Below is a small trained network, with its code and all its weights. Each question gives an input and a target symbol and asks what happens when units are switched off, that is, made to give their printed mean instead of their output.

import numpy as np


def w(rows, s, z=0):
    codes = np.array(rows[::2]) - 128.0
    scale = np.full(codes.shape[1], s)
    scale[-1] = z or s
    return codes * scale


def norm(h):
    return h / np.sqrt((h * h).mean(-1, keepdims=True) + 1e-5)


def f(y):
    return np.maximum(y, 0)


def softmax(a):
    e = np.exp(a - a.max(-1, keepdims=True))
    return e / e.sum(-1, keepdims=True)


def log_softmax(a):
    a = a - a.max(-1, keepdims=True)
    return a - np.log(np.exp(a).sum(-1, keepdims=True))


def net(x, mask):
    ids = ['ΞΠΣαετψ'.index(c) for c in x.split()]
    T = len(ids)
    res = E[ids] + P[:T]
    u = 0
    for l in range(2):
        q, k, v = (norm(res) @ M[l].T for M in (Q, K, V))
        z = softmax(np.where(np.tri(T) > 0, q @ k.T / 4**0.5, -1e9)) @ v
        res = res + np.where(mask[u], z, O[l][:, -1]) @ O[l][:, :-1]
        u += 1
        y = f(norm(res) @ A[l][:, :-1].T + A[l][:, -1])
        res = res + np.where(mask[u : u + 12], y, B[l][:, -1]) @ B[l][:, :-1]
        u += 12
    return log_softmax(norm(res)[-1] @ U[:, :-1].T + U[:, -1])


Q, K, V, O, A, B = {}, {}, {}, {}, {}, {}
E = w([
[124,107,155,109],'Ξ',
[133,3,79,119],'Π',
[116,91,164,81],'Σ',
[180,218,85,191],'α',
[119,161,104,92],'ε',
[110,115,127,169],'τ',
[147,178,74,127],'ψ',
],0.021)
P = w([
[255,207,162,134],'0',
[158,55,139,109],'1',
[149,81,138,110],'2',
[146,108,139,114],'3',
[143,130,139,117],'4',
[138,146,141,120],'5',
[133,160,142,124],'6',
[131,171,141,123],'7',
[127,184,141,122],'8',
[124,194,144,120],'9',
[120,202,143,119],'10',
[115,209,140,116],'11',
[119,213,138,125],'12',
],0.0067)
Q[0] = w([
[56,97,185,1],'0.h0',
[193,80,79,34],'0.h0',
[165,108,237,47],'0.h0',
[121,120,28,222],'0.h0',
],0.0078)
K[0] = w([
[167,162,143,104],'0.h0',
[193,77,115,117],'0.h0',
[255,147,212,96],'0.h0',
[69,112,45,127],'0.h0',
],0.012)
V[0] = w([
[239,165,38,185],'0.h0',
[206,12,3,177],'0.h0',
[135,149,92,26],'0.h0',
[208,182,214,94],'0.h0',
],0.0059)
O[0] = w([
[133,106,160,162,155],'0.h0',
[133,253,129,123,250],'0.h0',
[76,143,78,186,60],'0.h0',
[240,216,216,113,100],'0.h0',
],0.0063,0.0026)
A[0] = w([
[23,211,181,188,107],'0.n0',
[74,211,99,163,92],'0.n1',
[125,69,119,213,127],'0.n2',
[175,245,172,161,84],'0.n3',
[58,144,77,65,105],'0.n4',
[163,105,71,23,113],'0.n5',
[182,101,16,128,60],'0.n6',
[78,73,95,123,89],'0.n7',
[1,108,171,54,138],'0.n8',
[93,188,114,85,90],'0.n9',
[179,92,125,61,135],'0.n10',
[92,189,195,22,254],'0.n11',
],0.0086,0.0061)
B[0] = w([
[46,97,32,250,181],'0.n0',
[83,88,39,189,179],'0.n1',
[104,159,88,112,185],'0.n2',
[148,62,122,194,188],'0.n3',
[108,127,185,191,154],'0.n4',
[64,250,133,112,184],'0.n5',
[228,110,2,135,161],'0.n6',
[179,79,160,53,164],'0.n7',
[196,132,79,228,191],'0.n8',
[66,196,185,116,155],'0.n9',
[24,16,162,193,182],'0.n10',
[106,37,147,132,254],'0.n11',
],0.0064,0.0074)
Q[1] = w([
[154,9,234,192],'1.h0',
[107,81,212,200],'1.h0',
[78,54,119,81],'1.h0',
[99,91,2,135],'1.h0',
],0.0095)
K[1] = w([
[228,112,253,139],'1.h0',
[184,214,186,114],'1.h0',
[176,120,151,43],'1.h0',
[184,85,75,133],'1.h0',
],0.011)
V[1] = w([
[124,52,80,78],'1.h0',
[132,89,136,153],'1.h0',
[67,174,146,2],'1.h0',
[82,159,155,72],'1.h0',
],0.0092)
O[1] = w([
[216,222,254,174,162],'1.h0',
[88,122,165,139,166],'1.h0',
[149,74,151,206,1],'1.h0',
[125,16,26,142,54],'1.h0',
],0.008,0.0091)
A[1] = w([
[48,149,199,165,146],'1.n0',
[56,163,119,105,31],'1.n1',
[159,22,128,92,120],'1.n2',
[194,149,57,153,100],'1.n3',
[78,158,60,97,107],'1.n4',
[174,92,180,103,2],'1.n5',
[43,131,47,85,88],'1.n6',
[127,220,120,168,111],'1.n7',
[95,6,122,83,72],'1.n8',
[60,192,87,47,113],'1.n9',
[190,127,198,142,130],'1.n10',
[173,128,172,210,192],'1.n11',
],0.012,0.0058)
B[1] = w([
[97,136,30,97,245],'1.n0',
[169,67,124,100,164],'1.n1',
[125,182,1,171,180],'1.n2',
[53,168,164,133,183],'1.n3',
[69,190,187,156,189],'1.n4',
[52,165,121,31,142],'1.n5',
[246,116,54,134,183],'1.n6',
[161,23,94,120,253],'1.n7',
[232,172,183,187,185],'1.n8',
[102,74,128,143,213],'1.n9',
[110,160,116,204,170],'1.n10',
[155,75,162,64,199],'1.n11',
],0.0088,0.008)
U = w([
[111,170,184,145,255],'Ξ',
[40,77,176,200,92],'Π',
[177,73,174,198,188],'Σ',
[248,177,95,158,118],'α',
[35,135,117,63,66],'ε',
[188,50,92,90,111],'τ',
[89,248,85,131,83],'ψ',
],0.018,0.0097)

Each question gives the input, a string of symbols that net reads in full, and the target symbol t.
The units are the heads (4 rows each of Q, K, V and O) and the neurons (one row each of A and B). Each row of codes is followed by its name. A weight is (code - 128) times the scale printed after its matrix; where a second scale follows, it is the last column's (O, A, B and U).
mask holds one flag per unit, layer by layer, with each layer's heads first. A switched-off unit (its flag False) gives its mean, the last column of its rows in O or B, instead of its output. The means were averaged over made-up inputs and are rounded, as every weight is.
A unit's drop is (log p(t) with every unit on - log p(t) with that unit switched off) / (log p(t) with every unit on - log p(t) with every unit switched off).
The circuit of an input: a set's keep is (log p(t) with only the set's units on - log p(t) with every unit switched off) / (log p(t) with every unit on - log p(t) with every unit switched off). Starting from the 12 units with the biggest drops (on a tie, the unit counted first), units are removed one at a time, each time the one whose removal leaves the highest keep (on an exact tie, the one counted first), for as long as the keep stays at least 0.8.
units of the circuit, in order: the units of the circuit, biggest drop first
most important unit: the unit with the biggest drop
k most important neurons: the k neurons with the biggest drops, biggest first
top k neurons in layer l: the k neurons of layer l with the biggest drops, biggest first
input τ α α, target ψ: units of the circuit, in order	[1.h0]
input Π τ Ξ τ ψ τ τ Σ, target Π: 2 most important neurons	[0.n11, 0.n10]
input Σ Π Π τ α α τ Σ Σ, target Σ: 3 most important neurons	[1.n8, 0.n11, 0.n8]
input ψ ε τ τ Σ Ξ Π Ξ, target ψ: 2 most important neurons	[1.n7, 1.n0]
input Ξ ε ψ α τ ε Σ Ξ, target Ξ: units of the circuit, in order	[1.n7, 0.h0]
input Π Π τ τ ε Σ Σ, target Π: 2 most important neurons	[0.n10, 0.n11]
input τ Σ Π Π Π α Π, target Σ: 3 most important neurons	[0.n6, 0.n11, 0.n5]
input α Π τ ε Π Ξ α Σ Ξ, target α: top 2 neurons in layer 0	[0.n10, 0.n11]
input Ξ Ξ α τ τ τ α Π τ Σ, target Ξ: top 4 neurons in layer 1	[1.n7, 1.n8, 1.n5, 1.n6]
input ψ ψ ψ τ Π Ξ, target ψ: 2 most important neurons	[1.n7, 0.n1]
input Ξ τ Ξ Π Σ Π Σ τ ε Π, target Ξ: 4 most important neurons	[0.n11, 0.n7, 0.n6, 0.n5]
input τ α τ ε Σ τ τ τ τ Π Ξ, target τ: 4 most important neurons	[0.n10, 0.n3, 0.n11, 1.n8]
input Π Ξ Ξ, target Π: 2 most important neurons	[0.n10, 0.n11]
input ε τ ψ τ Ξ, target ε: top 3 neurons in layer 0	[0.n3, 0.n11, 0.n7]
input τ Π τ α ψ Ξ, target τ: top 3 neurons in layer 0	[0.n10, 0.n11, 0.n3]
input Π τ Π ψ τ Ξ τ Π Σ Ξ, target Π: units of the circuit, in order	[0.n11]
input ψ τ Π ψ Ξ Σ, target ψ: top 3 neurons in layer 0	[0.n1, 0.n3, 0.n5]
input τ ψ τ Σ α ψ Σ α Ξ ε, target ε: 2 most important neurons	[0.n9, 1.n4]
input Π ψ Σ Π, target ψ: 3 most important neurons	[0.n7, 0.n11, 1.n7]
input Ξ Π α τ Σ α Π Π ψ ε Π Σ, target Ξ: 2 most important neurons	[1.n7, 1.n8]
input Ξ Σ Π ε Ξ Ξ α α Ξ, target Ξ: top 3 neurons in layer 0	[0.n11, 0.n0, 0.n5]
input τ ε τ Σ Π Ξ Σ, target τ: top 3 neurons in layer 1	[1.n8, 1.n6, 1.n3]
input ψ Π ε Ξ Π Π Π Σ Π, target Σ: 3 most important neurons	[0.n11, 0.n6, 1.n0]
input τ τ α ψ ε Σ τ Ξ τ Π, target α: most important unit	0.n10
input τ τ τ Π τ Π τ τ Σ, target τ: top 2 neurons in layer 0	[0.n10, 0.n11]
input α ψ τ τ Π Σ, target α: top 3 neurons in layer 1	[1.n8, 1.n2, 1.n7]
